grid =
136,126,122,147,116,121,124,134,131,125,122,137,115,128
136,125,139,137,121,125,109,124,146,125,126,140,115,129
138,131,140,137,126,126,128,117,130,125,133,134,118,135
136,132,133,117,142,120,128,122,128,134,122,126,131,121
133,134,121,134,125,129,153,129,116,122,124,128,125,140
138,125,122,147,120,118,133,133,128,126,130,132,117,125
136,123,122,122,136,117,147,136,139,131,136,120,128,118
132,140,124,124,135,125,122,125,108,132,102,133,132,128
131,139,132,118,137,129,131,120,117,129,113,130,132,134
115,117,113,133,119,131,126,145,131,129,137,122,133,119
142,131,139,135,134,117,127,116,122,132,138,127,122,122
121,133,132,119,130,138,132,122,122,126,126,126,134,138
132,126,123,129,130,122,137,133,131,129,131,125,127,123
127,127,132,125,131,126,114,125,130,132,129,128,130,121
The 3rd entry from the end, reading row by row is 128
Which number is the last entry of the largest entry's row? 140
The bottom entry of the column that holds the smallest entry -> 129
The last entry, reading row by row -> 121
Which number is the smallest entry in the last row? 114
The entry in the top-left corner is 136
The entry just right of 102: 133
The entry directly above 102: 136
The fifth-last entry, reading row by row: 132
The first entry in the row that holds the largest entry is 133
Which number is the third entry, reading row by row? 122
The smallest entry in the last column -> 118
Which number is the entry directly below the largest entry? 133
Which number is the entry directly below the smallest entry? 113
Which number is the bottom-left entry? 127
Which number is the entry just left of the smallest entry? 132
The entry directly above the largest entry is 128
The largest entry -> 153
Which number is the third entry on the diagonal from the top-right corner? 134
Which number is the second entry on the diagonal from the top-right corner? 115
The top-right entry: 128
The smallest entry: 102
The largest entry in the first column: 142
Which number is the 2nd entry from the end, reading row by row? 130
The top entry of the column that holds the smallest entry is 122
Which number is the third smallest entry? 109
The last entry in the row that holds the smallest entry is 128
The entry just right of the largest entry: 129
Which number is the 3rd entry on the main diagonal? 140
Which number is the entry just right of 146? 125

M =
[[116 129 120 128 129 124]
 [146 130 119 133 128 128]
 [137 115 125 114 143 147]
 [119 130 140 124 132 132]
 [135 114 130 112 135 141]
 [118 141 144 135 120 118]
 [121 132 149 125 121 124]
 [122 142 134 137 133 128]
 [140 135 115 138 139 134]
 [152 152 117 157 121 116]
 [134 137 118 138 138 132]
 [140 141 126 142 127 124]]
The second entry, reading row by row: 129
Read off the entry just right of the smallest entry.
Answer: 135
The entry in the bottom-left corner -> 140
The 2nd entry on the main diagonal -> 130
Read off the entry just left of the smallest entry.
Answer: 130
Read off the entry in the top-right corner.
Answer: 124
The minimum: 112
Read off the largest entry in the last column.
Answer: 147
Read off the last entry in the row that holds the largest entry.
Answer: 116
The entry just right of 127: 124
Read off the 4th-last entry, reading row by row.
Answer: 126
The entry directly above 147: 128
Read off the largest entry in the first column.
Answer: 152
Read off the maximum.
Answer: 157
The top entry of the column that holds the smallest entry: 128
Read off the first entry in reading order.
Answer: 116
Read off the entry just left of 149.
Answer: 132
The largest entry in the last row is 142
The 3rd entry, reading row by row: 120
The 2nd-last entry, reading row by row is 127
The entry directly above the largest entry: 138
The first entry in the row that holds the smallest entry -> 135
The entry directly below the smallest entry: 135

arr =
[[132 124 120 119 135 124 136 123 130 120 140 135 128 125 125]
 [113 126 137 125 135 127 116 117 125 138 129 124 138 141 140]
 [117 128 139 132 129 130 117 125 126 137 123 120 138 139 136]
 [131 117 136 150 124 118 123 136 114 138 123 112 132 125 135]
 [127 140 121 130 131 138 112 132 139 128 126 138 132 139 120]
 [114 124 134 127 143 124 117 115 126 136 136 123 145 141 137]
 [125 115 141 134 127 116 135 128 111 137 130 113 129 121 136]]
Which number is the top-left entry?
Answer: 132
Which number is the first entry in the row that holds the largest entry?
Answer: 131
The last entry of the smallest entry's row -> 136
The 3rd-last entry, reading row by row: 129
Which number is the third entry on the main diagonal?
Answer: 139
Which number is the bottom-left entry?
Answer: 125
The maximum: 150
The smallest entry in the last row -> 111
The entry directly above the centre entry: 125
The 4th entry from the end, reading row by row is 113
The 2nd entry on the diagonal from the top-right corner is 141
Which number is the 1st entry on the diagonal from the top-right corner?
Answer: 125
Which number is the largest entry in the first row?
Answer: 140
The entry directly below the largest entry is 130
The largest entry in the last column is 140
The second entry on the main diagonal: 126
Which number is the entry at the centre?
Answer: 136
The entry directly above the smallest entry: 126
Which number is the last entry of the largest entry's row?
Answer: 135
Which number is the entry directly below the centre entry?
Answer: 132
Which number is the largest entry in the last row?
Answer: 141
The entry just left of the centre entry is 123
Which number is the 5th-last entry, reading row by row?
Answer: 130
The fourth entry in reading order -> 119
The 5th entry in reading order is 135
Which number is the entry just left of the smallest entry?
Answer: 128
